Below is a small trained network, with its code and all its weights. Each question gives an input and a target symbol and asks what happens when units are switched off, that is, made to give their printed mean instead of their output.

import numpy as np


def w(rows, s, z=0):
    codes = np.array(rows[::2]) - 128.0
    scale = np.full(codes.shape[1], s)
    scale[-1] = z or s
    return codes * scale


def norm(h):
    return h / np.sqrt((h * h).mean(-1, keepdims=True) + 1e-5)


def f(y):
    return np.maximum(y, 0)


def softmax(a):
    e = np.exp(a - a.max(-1, keepdims=True))
    return e / e.sum(-1, keepdims=True)


def log_softmax(a):
    a = a - a.max(-1, keepdims=True)
    return a - np.log(np.exp(a).sum(-1, keepdims=True))


def net(x, mask):
    ids = ['γδζλμξπσφψω'.index(c) for c in x.split()]
    T = len(ids)
    res = E[ids] + P[:T]
    u = 0
    for l in range(2):
        q, k, v = (norm(res) @ M[l].T for M in (Q, K, V))
        z = softmax(np.where(np.tri(T) > 0, q @ k.T / 4**0.5, -1e9)) @ v
        res = res + np.where(mask[u], z, O[l][:, -1]) @ O[l][:, :-1]
        u += 1
        y = f(norm(res) @ A[l][:, :-1].T + A[l][:, -1])
        res = res + np.where(mask[u : u + 4], y, B[l][:, -1]) @ B[l][:, :-1]
        u += 4
    return log_softmax(norm(res)[-1] @ U[:, :-1].T + U[:, -1])


Q, K, V, O, A, B = {}, {}, {}, {}, {}, {}
E = w([
[67,21,114,209,150,167,64],'γ',
[160,94,110,139,130,136,134],'δ',
[147,100,105,145,156,137,145],'ζ',
[169,97,115,146,165,122,165],'λ',
[198,152,193,58,141,116,116],'μ',
[182,142,86,127,140,117,136],'ξ',
[164,129,93,135,175,117,141],'π',
[82,170,154,105,110,128,170],'σ',
[81,128,156,91,114,100,132],'φ',
[101,149,138,73,83,96,128],'ψ',
[109,49,1,112,99,62,97],'ω',
],0.0037)
P = w([
[69,178,121,90,126,180,83],'0',
[123,117,135,83,136,132,197],'1',
[123,112,123,99,124,116,194],'2',
[142,106,117,117,107,113,170],'3',
[143,97,117,143,107,113,165],'4',
[144,97,120,160,104,101,149],'5',
[149,102,118,180,98,96,142],'6',
[149,96,125,192,98,86,129],'7',
[154,96,123,213,94,73,112],'8',
[148,105,125,228,95,72,109],'9',
[142,112,129,254,101,66,109],'10',
],0.0019)
Q[0] = w([
[3,192,180,100,83,132,99],'0.h0',
[170,135,128,74,160,154,104],'0.h0',
[186,115,106,196,161,73,154],'0.h0',
[151,101,127,157,142,151,74],'0.h0',
],0.011)
K[0] = w([
[112,120,92,72,203,244,103],'0.h0',
[138,116,154,123,93,109,254],'0.h0',
[121,162,165,190,81,52,98],'0.h0',
[174,101,159,234,166,85,154],'0.h0',
],0.0066)
V[0] = w([
[108,111,135,155,224,196,201],'0.h0',
[154,154,106,172,17,216,156],'0.h0',
[135,190,211,181,174,158,200],'0.h0',
[252,75,91,93,174,37,147],'0.h0',
],0.0026)
O[0] = w([
[194,134,160,229,108,144,134,100],'0.h0',
[159,129,2,125,93,86,156,113],'0.h0',
[156,112,144,145,41,124,18,155],'0.h0',
[74,232,154,190,159,94,120,4],'0.h0',
],0.0032,0.0011)
A[0] = w([
[128,75,126,28,29,82,73,63],'0.n0',
[81,219,112,103,117,177,193,9],'0.n1',
[4,86,148,50,134,163,160,23],'0.n2',
[244,98,85,189,130,99,69,58],'0.n3',
],0.0024,0.0012)
B[0] = w([
[110,173,147,213,167,148,193,251],'0.n0',
[159,113,122,128,149,72,53,164],'0.n1',
[137,174,118,253,127,104,93,205],'0.n2',
[190,55,160,170,172,174,136,192],'0.n3',
],0.0033,0.002)
Q[1] = w([
[188,128,35,82,254,135,126],'1.h0',
[192,115,163,144,174,89,71],'1.h0',
[94,156,140,135,107,45,208],'1.h0',
[111,199,248,54,30,118,95],'1.h0',
],0.0085)
K[1] = w([
[143,117,127,129,99,5,165],'1.h0',
[155,132,162,90,144,81,92],'1.h0',
[102,198,91,140,125,150,115],'1.h0',
[121,159,144,68,151,215,161],'1.h0',
],0.011)
V[1] = w([
[138,174,70,114,147,208,76],'1.h0',
[103,135,188,131,172,204,174],'1.h0',
[71,149,68,171,4,212,137],'1.h0',
[182,176,152,59,83,151,160],'1.h0',
],0.0041)
O[1] = w([
[198,118,142,221,140,105,191,131],'1.h0',
[87,111,102,194,203,206,105,253],'1.h0',
[98,157,165,155,100,174,252,234],'1.h0',
[121,122,66,179,48,138,112,201],'1.h0',
],0.0039,0.0016)
A[1] = w([
[81,74,67,105,75,72,126,103],'1.n0',
[122,162,254,157,93,135,86,120],'1.n1',
[143,103,185,49,159,196,100,4],'1.n2',
[77,153,201,156,72,160,162,170],'1.n3',
],0.0051,0.0023)
B[1] = w([
[161,139,55,92,230,216,180,165],'1.n0',
[158,181,112,38,105,190,157,183],'1.n1',
[140,253,130,60,9,153,66,145],'1.n2',
[142,71,111,106,119,83,32,253],'1.n3',
],0.0048,0.0035)
U = w([
[66,66,92,98,58,55,99,107],'γ',
[119,129,149,176,59,163,188,254],'δ',
[71,166,159,120,164,98,129,173],'ζ',
[164,187,200,176,188,175,135,87],'λ',
[48,68,181,139,185,165,75,129],'μ',
[169,182,112,168,131,31,155,109],'ξ',
[99,185,53,221,158,129,87,100],'π',
[227,2,94,125,104,150,102,18],'σ',
[124,185,153,57,73,186,88,177],'φ',
[108,114,47,58,162,169,182,106],'ψ',
[146,114,225,74,149,84,180,139],'ω',
],0.0082,0.0041)

Each question gives the input, a string of symbols that net reads in full, and the target symbol t.
The units are the heads (4 rows each of Q, K, V and O) and the neurons (one row each of A and B). Each row of codes is followed by its name. A weight is (code - 128) times the scale printed after its matrix; where a second scale follows, it is the last column's (O, A, B and U).
mask holds one flag per unit, layer by layer, with each layer's heads first. A switched-off unit (its flag False) gives its mean, the last column of its rows in O or B, instead of its output. The means were averaged over made-up inputs and are rounded, as every weight is.
A unit's drop is (log p(t) with every unit on - log p(t) with that unit switched off) / (log p(t) with every unit on - log p(t) with every unit switched off).
The circuit of an input: a set's keep is (log p(t) with only the set's units on - log p(t) with every unit switched off) / (log p(t) with every unit on - log p(t) with every unit switched off). Starting from all 10 units, units are removed one at a time, each time the one whose removal leaves the highest keep (on an exact tie, the one counted first), for as long as the keep stays at least 0.8.
circuit, biggest first: the units of the circuit, biggest drop first
unit that matters most: the unit with the biggest drop
k most important neurons: the k neurons with the biggest drops, biggest first
k most important neurons of layer l: the k neurons of layer l with the biggest drops, biggest first
input φ σ σ σ ψ μ ψ, target μ: 2 most important neurons	(0.n0, 1.n3)
input λ λ μ σ φ, target φ: circuit, biggest first	(0.h0, 1.n1)
input σ δ ψ ξ φ σ ζ, target φ: 2 most important neurons of layer 1	(1.n2, 1.n3)
input σ σ σ σ σ ψ ψ π λ, target ψ: circuit, biggest first	(1.h0, 1.n0)
input σ ψ μ μ σ λ μ μ ψ π δ, target ψ: circuit, biggest first	(0.h0, 1.h0, 1.n0)
input φ σ σ μ σ, target μ: 3 most important neurons	(1.n3, 0.n2, 0.n0)
input π π γ ψ ψ ξ δ σ, target λ: unit that matters most	1.h0
input δ σ σ σ σ μ σ γ σ λ σ, target ψ: circuit, biggest first	(0.h0, 1.h0, 0.n2)
input σ λ σ ψ σ φ ψ ξ, target ψ: circuit, biggest first	(1.h0, 1.n0)
input δ μ σ μ σ σ ξ φ, target ψ: circuit, biggest first	(0.h0, 1.n0)
input ξ γ γ μ σ σ φ δ, target φ: circuit, biggest first	(1.h0, 1.n2)
input σ π σ σ ξ σ σ μ σ ω, target ψ: circuit, biggest first	(1.n0, 1.h0)
input ω σ σ μ φ ξ, target φ: circuit, biggest first	(1.h0, 0.n2, 1.n2)
input ζ φ σ φ ψ δ ψ, target σ: circuit, biggest first	(0.h0, 1.n3)
input φ ψ φ, target μ: circuit, biggest first	(0.h0, 1.h0, 1.n3, 0.n2)
input ψ ξ σ μ σ ω σ, target γ: unit that matters most	0.n2
input ω σ σ, target ζ: 2 most important neurons	(0.n2, 0.n1)
input σ φ π π, target φ: 2 most important neurons of layer 0	(0.n2, 0.n3)
input φ μ δ, target φ: circuit, biggest first	(1.h0, 0.n0, 1.n2, 0.h0)
input σ π ξ σ μ, target φ: 3 most important neurons of layer 1	(1.n3, 1.n1, 1.n2)
input λ ψ μ μ ξ σ σ π φ φ, target φ: circuit, biggest first	(1.n1)
input σ μ σ σ σ φ σ λ, target φ: 2 most important neurons of layer 1	(1.n2, 1.n3)
input λ μ ψ δ σ φ ψ, target φ: 2 most important neurons of layer 1	(1.n1, 1.n3)
input ζ δ ψ φ γ μ π μ σ, target σ: 2 most important neurons of layer 1	(1.n3, 1.n1)
input φ λ ξ μ φ λ λ σ, target μ: 2 most important neurons of layer 0	(0.n0, 0.n2)
input μ ω σ λ, target ω: 2 most important neurons of layer 0	(0.n3, 0.n2)
input ω μ ψ σ σ μ φ φ, target ζ: circuit, biggest first	(0.h0)
